Here is a tiny trained network, its code and every weight. The questions are about switching its units off for an input and a target symbol, where a switched-off unit gives its printed mean instead of its output.

import numpy as np


def w(rows, s, z=0):
    codes = np.array(rows[::2]) - 128.0
    scale = np.full(codes.shape[1], s)
    scale[-1] = z or s
    return codes * scale


def norm(h):
    return h / np.sqrt((h * h).mean(-1, keepdims=True) + 1e-5)


def f(y):
    return y / 2 * (1 + np.tanh(0.7978845608 * (y + 0.044715 * y**3)))


def softmax(a):
    e = np.exp(a - a.max(-1, keepdims=True))
    return e / e.sum(-1, keepdims=True)


def log_softmax(a):
    a = a - a.max(-1, keepdims=True)
    return a - np.log(np.exp(a).sum(-1, keepdims=True))


def net(x, mask):
    ids = ['αβδηθλμπσφψ'.index(c) for c in x.split()]
    T = len(ids)
    res = E[ids] + P[:T]
    r = norm(res)
    for j in range(2):
        rows = slice(3 * j, 3 * j + 3)
        q, k, v = (r @ M[0][rows].T for M in (Q, K, V))
        z = softmax(np.where(np.tri(T) > 0, q @ k.T / 3**0.5, -1e9)) @ v
        o = O[0][rows]
        res = res + np.where(mask[j], z, o[:, -1]) @ o[:, :-1]
    y = f(norm(res) @ A[0][:, :-1].T + A[0][:, -1])
    res = res + np.where(mask[2:14], y, B[0][:, -1]) @ B[0][:, :-1]
    return log_softmax(norm(res)[-1] @ U[:, :-1].T + U[:, -1])


Q, K, V, O, A, B = {}, {}, {}, {}, {}, {}
E = w([
[109,202,4,96,177],'α',
[151,2,121,148,112],'β',
[116,53,178,191,31],'δ',
[199,123,25,198,126],'η',
[140,129,92,172,195],'θ',
[156,135,103,106,48],'λ',
[115,141,144,183,156],'μ',
[163,132,84,148,145],'π',
[117,106,93,220,114],'σ',
[115,112,145,181,165],'φ',
[120,97,45,183,180],'ψ',
],0.018)
P = w([
[218,158,2,142,105],'0',
[74,161,95,124,84],'1',
[244,155,72,108,123],'2',
[79,156,117,113,74],'3',
[241,151,109,102,122],'4',
[65,161,110,123,82],'5',
],0.009)
Q[0] = w([
[113,64,193,74,169],'head 1',
[141,107,144,19,119],'head 1',
[70,91,22,224,33],'head 1',
[194,89,161,159,81],'head 2',
[152,201,254,59,159],'head 2',
[41,146,150,129,171],'head 2',
],0.01)
K[0] = w([
[10,92,69,176,165],'head 1',
[85,148,24,170,131],'head 1',
[142,26,255,2,37],'head 1',
[188,133,200,131,48],'head 2',
[162,98,220,97,214],'head 2',
[16,188,139,140,98],'head 2',
],0.009)
V[0] = w([
[111,3,128,137,178],'head 1',
[116,49,165,87,38],'head 1',
[96,101,185,146,115],'head 1',
[106,95,66,137,49],'head 2',
[183,189,137,94,185],'head 2',
[64,229,106,114,107],'head 2',
],0.0073)
O[0] = w([
[199,4,154,151,251,46],'head 1',
[15,89,5,183,124,195],'head 1',
[144,68,32,205,106,54],'head 1',
[173,167,174,97,184,254],'head 2',
[94,100,2,170,150,107],'head 2',
[131,43,160,111,191,142],'head 2',
],0.0047,0.0054)
A[0] = w([
[23,140,69,84,114,66],'neuron 1',
[10,22,147,110,53,144],'neuron 2',
[181,115,64,117,118,130],'neuron 3',
[18,160,115,63,61,4],'neuron 4',
[145,134,124,97,221,52],'neuron 5',
[183,128,69,35,104,58],'neuron 6',
[106,209,59,119,64,125],'neuron 7',
[141,129,47,80,83,150],'neuron 8',
[227,2,157,161,167,94],'neuron 9',
[200,160,26,33,179,109],'neuron 10',
[224,72,114,52,104,53],'neuron 11',
[208,177,166,82,84,44],'neuron 12',
],0.0094,0.0043)
B[0] = w([
[155,191,90,209,121,163],'neuron 1',
[210,170,59,119,213,172],'neuron 2',
[65,171,157,146,198,182],'neuron 3',
[61,165,125,254,201,175],'neuron 4',
[185,71,183,170,146,127],'neuron 5',
[123,33,112,89,145,178],'neuron 6',
[105,189,151,114,139,255],'neuron 7',
[108,114,177,156,193,216],'neuron 8',
[6,178,201,119,119,164],'neuron 9',
[133,40,161,109,71,210],'neuron 10',
[102,132,70,177,10,153],'neuron 11',
[122,144,67,67,129,172],'neuron 12',
],0.0086,0.0085)
U = w([
[161,137,160,204,35,61],'α',
[104,137,125,50,215,72],'β',
[63,59,131,136,207,188],'δ',
[49,91,193,152,87,140],'η',
[172,90,188,131,152,252],'θ',
[164,96,26,173,119,126],'λ',
[74,223,117,176,137,86],'μ',
[94,149,107,66,61,164],'π',
[145,94,133,111,134,223],'σ',
[218,215,135,87,149,8],'φ',
[116,169,246,120,115,94],'ψ',
],0.014,0.0042)

Each question gives the input, a string of symbols that net reads in full, and the target symbol t.
The units are the heads (3 rows each of Q, K, V and O) and the neurons (one row each of A and B). Each row of codes is followed by its name. A weight is (code - 128) times the scale printed after its matrix; where a second scale follows, it is the last column's (O, A, B and U).
mask holds one flag per unit, heads first, then neurons. A switched-off unit (its flag False) gives its mean, the last column of its rows in O or B, instead of its output. The means were averaged over made-up inputs and are rounded, as every weight is.
A unit's drop is (log p(t) with every unit on - log p(t) with that unit switched off) / (log p(t) with every unit on - log p(t) with every unit switched off).
The circuit of an input: a set's keep is (log p(t) with only the set's units on - log p(t) with every unit switched off) / (log p(t) with every unit on - log p(t) with every unit switched off). Starting from the 12 units with the biggest drops (on a tie, the unit counted first), units are removed one at a time, each time the one whose removal leaves the highest keep (on an exact tie, the one counted first), for as long as the keep stays at least 0.8.
circuit, biggest first: the units of the circuit, biggest drop first
k most important neurons: the k neurons with the biggest drops, biggest first
which heads matter: for each layer, one digit per head in row order, 1 if its drop is at least 0.15 and else 0, layers parted by /
drop of u: that unit's drop, to one decimal
input β λ λ λ, target μ: circuit, biggest first : [neuron 4]
input η σ θ σ, target α: circuit, biggest first : [head 1; neuron 3; neuron 9]
input π θ ψ η, target φ: circuit, biggest first : [head 1; neuron 4]
input μ λ ψ, target δ: which heads matter : 01
input η δ σ ψ θ ψ, target λ: which heads matter : 10
input π λ β μ, target δ: circuit, biggest first : [head 1; neuron 7]
input η ψ η δ, target λ: circuit, biggest first : [neuron 2; head 1]
input λ ψ φ, target ψ: circuit, biggest first : [neuron 9; head 1; neuron 4]
input σ θ σ μ, target ψ: 2 most important neurons : [neuron 4; neuron 10]
input π μ α π, target π: which heads matter : 10
input λ θ η λ λ, target π: which heads matter : 00
input λ λ λ λ β, target η: drop of neuron 9 : 0.9
input θ λ λ ψ θ, target θ: drop of head 1 : 0.1
input λ λ δ μ, target λ: drop of neuron 8 : 0.1
input λ β φ θ, target δ: most important neuron : [neuron 2]
